Below are the code and all the weights of a small trained network. Each question names an input and a class and asks about switching units off, where a switched-off unit gives its printed mean instead of its output.

import numpy as np


def w(rows, s, z=0):
    codes = np.array(rows[::2]) - 128.0
    scale = np.full(codes.shape[1], s)
    scale[-1] = z or s
    return codes * scale


def f(y):
    return y / 2 * (1 + np.tanh(0.7978845608 * (y + 0.044715 * y**3)))


def log_softmax(a):
    a = a - a.max(-1, keepdims=True)
    return a - np.log(np.exp(a).sum(-1, keepdims=True))


def net(x, mask):
    res = np.array(x, float).reshape(1, 5) / 4 @ E
    y = f(res @ A[0][:, :-1].T + A[0][:, -1])
    res = res + np.where(mask, y, B[0][:, -1]) @ B[0][:, :-1]
    return log_softmax(res[-1] @ U[:, :-1].T + U[:, -1])


A, B = {}, {}
E = w([
[114,148,167,120,139,128,130,104,144,147],'x0',
[82,170,90,172,60,168,150,139,207,208],'x1',
[128,212,142,183,104,182,109,142,7,134],'x2',
[137,125,132,132,131,130,123,129,133,136],'x3',
[218,151,65,186,163,186,177,39,97,155],'x4',
],0.014)
A[0] = w([
[156,96,175,67,184,56,99,128,130,57,159],'N0',
[124,115,95,72,31,85,130,74,190,188,193],'N1',
[168,75,155,63,183,112,143,153,179,151,198],'N2',
[195,142,67,157,237,127,228,72,145,135,200],'N3',
[84,85,149,63,126,54,164,211,202,77,146],'N4',
[90,133,202,112,73,86,78,254,130,99,254],'N5',
],0.0097,0.0065)
B[0] = w([
[125,192,110,164,246,217,161,134,108,129,229],'N0',
[190,54,111,135,6,137,114,169,202,130,207],'N1',
[179,131,97,107,181,119,118,111,196,146,213],'N2',
[132,129,99,147,122,113,203,76,128,57,251],'N3',
[192,177,58,125,119,181,64,75,169,100,251],'N4',
[82,127,158,128,104,168,107,210,66,254,249],'N5',
],0.0094,0.018)
U = w([
[167,238,30,187,148,176,150,132,182,159,250],'0',
[158,92,95,1,41,106,26,181,209,104,32],'1',
[85,111,196,34,191,96,39,186,6,135,38],'2',
[32,147,145,151,31,74,141,203,111,178,19],'3',
[153,49,90,69,246,29,198,96,210,32,82],'4',
[172,36,89,104,61,45,193,98,203,80,193],'5',
[208,175,142,97,136,74,106,69,28,29,215],'6',
],0.0078,0.002)

Each question gives the input, the list of numbers given to net, and the class t.
The units are the neurons (one row each of A and B). Each row of codes is followed by its name. A weight is (code - 128) times the scale printed after its matrix; where a second scale follows, it is the last column's (A, B and U).
mask holds one flag per neuron, in row order. A switched-off neuron (its flag False) gives its mean, the last column of its row in B, instead of its output. The means were averaged over made-up inputs and are rounded, as every weight is.
A unit's drop is (log p(t) with every unit on - log p(t) with that unit switched off) / (log p(t) with every unit on - log p(t) with every unit switched off).
The circuit of an input: a set's keep is (log p(t) with only the set's units on - log p(t) with every unit switched off) / (log p(t) with every unit on - log p(t) with every unit switched off). Starting from all 6 units, units are removed one at a time, each time the one whose removal leaves the highest keep (on an exact tie, the one counted first), for as long as the keep stays at least 0.8.
circuit, biggest first: the units of the circuit, biggest drop first
top k neurons: the k neurons with the biggest drops, biggest first
drop when u is switched off: that unit's drop, to one decimal
input [-2,-7,-1,4,-7], class 0: top neuron => N4
input [1,-5,1,5,1], class 6: circuit, biggest first => N5, N1
input [-4,-3,8,-8,0], class 2: circuit, biggest first => N3, N4
input [-5,0,5,-4,1], class 6: circuit, biggest first => N5, N0, N4
input [-3,0,1,-3,-6], class 2: circuit, biggest first => N5, N1
input [-3,1,4,4,-6], class 3: top 3 neurons => N0, N5, N2
input [7,8,1,-7,-7], class 3: top 2 neurons => N5, N2
input [-6,0,-2,0,-8], class 0: top 2 neurons => N4, N0
input [-7,-7,2,3,-1], class 2: top 2 neurons => N4, N3
input [5,1,-4,-8,4], class 5: top 2 neurons => N0, N1
input [-4,-6,-5,4,-7], class 0: top 2 neurons => N0, N4
input [-3,-2,-1,-1,-7], class 0: top 2 neurons => N4, N0
input [5,-4,-2,1,-4], class 0: drop when N4 is switched off => 0.2
input [2,-7,-1,4,2], class 4: circuit, biggest first => N5
input [7,3,-2,-6,-4], class 1: drop when N3 is switched off => 0.0
input [8,2,1,0,-8], class 3: drop when N5 is switched off => 5.2
input [-4,0,2,8,7], class 6: drop when N3 is switched off => 0.1
input [1,0,4,5,-4], class 2: top 2 neurons => N1, N3
